Below is a small trained network, with its code and all its weights. Each question gives an input and a class and asks what happens when units are switched off, that is, made to give their printed mean instead of their output.

import numpy as np


def w(rows, s, z=0):
    codes = np.array(rows[::2]) - 128.0
    scale = np.full(codes.shape[1], s)
    scale[-1] = z or s
    return codes * scale


def norm(h):
    return h / np.sqrt((h * h).mean(-1, keepdims=True) + 1e-5)


def f(y):
    return y / 2 * (1 + np.tanh(0.7978845608 * (y + 0.044715 * y**3)))


def log_softmax(a):
    a = a - a.max(-1, keepdims=True)
    return a - np.log(np.exp(a).sum(-1, keepdims=True))


def net(x, mask):
    res = np.array(x, float).reshape(1, 8) / 4 @ E
    u = 0
    for l in range(2):
        y = f(norm(res) @ A[l][:, :-1].T + A[l][:, -1])
        res = res + np.where(mask[u : u + 4], y, B[l][:, -1]) @ B[l][:, :-1]
        u += 4
    return log_softmax(norm(res)[-1] @ U[:, :-1].T + U[:, -1])


A, B = {}, {}
E = w([
[14,152,166,162,122,152,4,89],'x0',
[117,55,35,37,189,190,146,124],'x1',
[101,90,153,71,109,194,99,104],'x2',
[152,98,117,158,168,174,96,40],'x3',
[200,73,79,144,180,151,181,59],'x4',
[52,120,136,103,138,176,57,102],'x5',
[119,165,203,83,64,118,138,195],'x6',
[212,119,243,112,90,203,148,91],'x7',
],0.0038)
A[0] = w([
[59,105,93,58,154,220,105,110,50],'0.n1',
[55,88,88,50,172,255,87,119,10],'0.n2',
[95,137,127,138,110,112,101,131,4],'0.n3',
[133,136,134,133,169,207,76,91,61],'0.n4',
],0.0081,0.0048)
B[0] = w([
[102,59,92,52,70,132,96,127,224],'0.n1',
[56,32,64,1,60,134,88,106,252],'0.n2',
[142,131,120,134,62,86,133,186,108],'0.n3',
[153,125,155,161,123,128,132,88,169],'0.n4',
],0.0083,0.0037)
A[1] = w([
[134,110,9,148,188,90,170,149,4],'1.n1',
[69,167,123,150,147,135,91,179,57],'1.n2',
[16,185,152,150,107,73,82,179,34],'1.n3',
[179,136,169,77,94,132,189,184,34],'1.n4',
],0.014,0.003)
B[1] = w([
[87,226,25,81,223,40,222,68,240],'1.n1',
[134,163,205,159,75,96,81,147,173],'1.n2',
[87,108,109,220,159,60,1,251,254],'1.n3',
[175,128,192,81,51,201,183,179,206],'1.n4',
],0.0082,0.0084)
U = w([
[169,127,200,246,173,205,109,2,4],'0',
[214,149,209,76,44,194,236,199,133],'1',
[66,4,64,22,77,166,69,67,161],'2',
[85,155,164,237,125,66,12,240,191],'3',
[125,210,24,105,224,51,242,81,135],'4',
],0.0075,0.002)

Each question gives the input, the list of numbers given to net, and the class t.
The units are the neurons (one row each of A and B). Each row of codes is followed by its name. A weight is (code - 128) times the scale printed after its matrix; where a second scale follows, it is the last column's (A, B and U).
mask holds one flag per neuron, layer by layer. A switched-off neuron (its flag False) gives its mean, the last column of its row in B, instead of its output. The means were averaged over made-up inputs and are rounded, as every weight is.
A unit's drop is (log p(t) with every unit on - log p(t) with that unit switched off) / (log p(t) with every unit on - log p(t) with every unit switched off).
The circuit of an input: a set's keep is (log p(t) with only the set's units on - log p(t) with every unit switched off) / (log p(t) with every unit on - log p(t) with every unit switched off). Starting from all 8 units, units are removed one at a time, each time the one whose removal leaves the highest keep (on an exact tie, the one counted first), for as long as the keep stays at least 0.8.
circuit, biggest first: the units of the circuit, biggest drop first
k most important neurons: the k neurons with the biggest drops, biggest first
top k neurons in layer l: the k neurons of layer l with the biggest drops, biggest first
drop of u: that unit's drop, to one decimal
input [-4,-3,-1,-3,6,7,-7,8], class 0: circuit, biggest first -> (1.n1 1.n4 1.n3 0.n2)
input [2,-8,7,7,-3,3,-4,2], class 0: 2 most important neurons -> (1.n3 0.n4)
input [-5,1,-3,5,-8,1,-8,5], class 0: 2 most important neurons -> (1.n1 1.n3)
input [4,2,-4,3,-3,8,7,3], class 2: circuit, biggest first -> (0.n2)
input [4,-8,-2,8,2,2,-8,2], class 0: circuit, biggest first -> (1.n3 1.n1)
input [4,1,-7,7,1,8,-2,-4], class 2: circuit, biggest first -> (1.n3 0.n2)
input [1,-6,-8,7,8,-4,3,6], class 0: 3 most important neurons -> (1.n1 1.n3 1.n4)
input [4,-5,1,1,5,-6,-7,3], class 0: 2 most important neurons -> (1.n1 1.n3)
input [0,-2,-7,3,1,3,3,4], class 0: 4 most important neurons -> (1.n3 1.n1 0.n1 1.n4)
input [-2,-3,4,6,4,0,-2,2], class 0: 2 most important neurons -> (1.n1 1.n3)
input [4,-8,5,-6,5,-3,-2,6], class 1: 2 most important neurons -> (1.n3 1.n1)
input [-1,3,5,-5,6,-3,-3,5], class 1: top 2 neurons in layer 1 -> (1.n1 1.n4)
input [-2,0,3,-7,6,-7,0,3], class 1: drop of 1.n4 -> 0.4
input [-4,-6,1,1,-5,0,7,3], class 1: circuit, biggest first -> (1.n4)
input [2,-8,1,4,2,1,8,5], class 1: drop of 0.n1 -> -0.1
input [4,-3,-3,5,1,3,-8,5], class 0: drop of 1.n1 -> 0.2
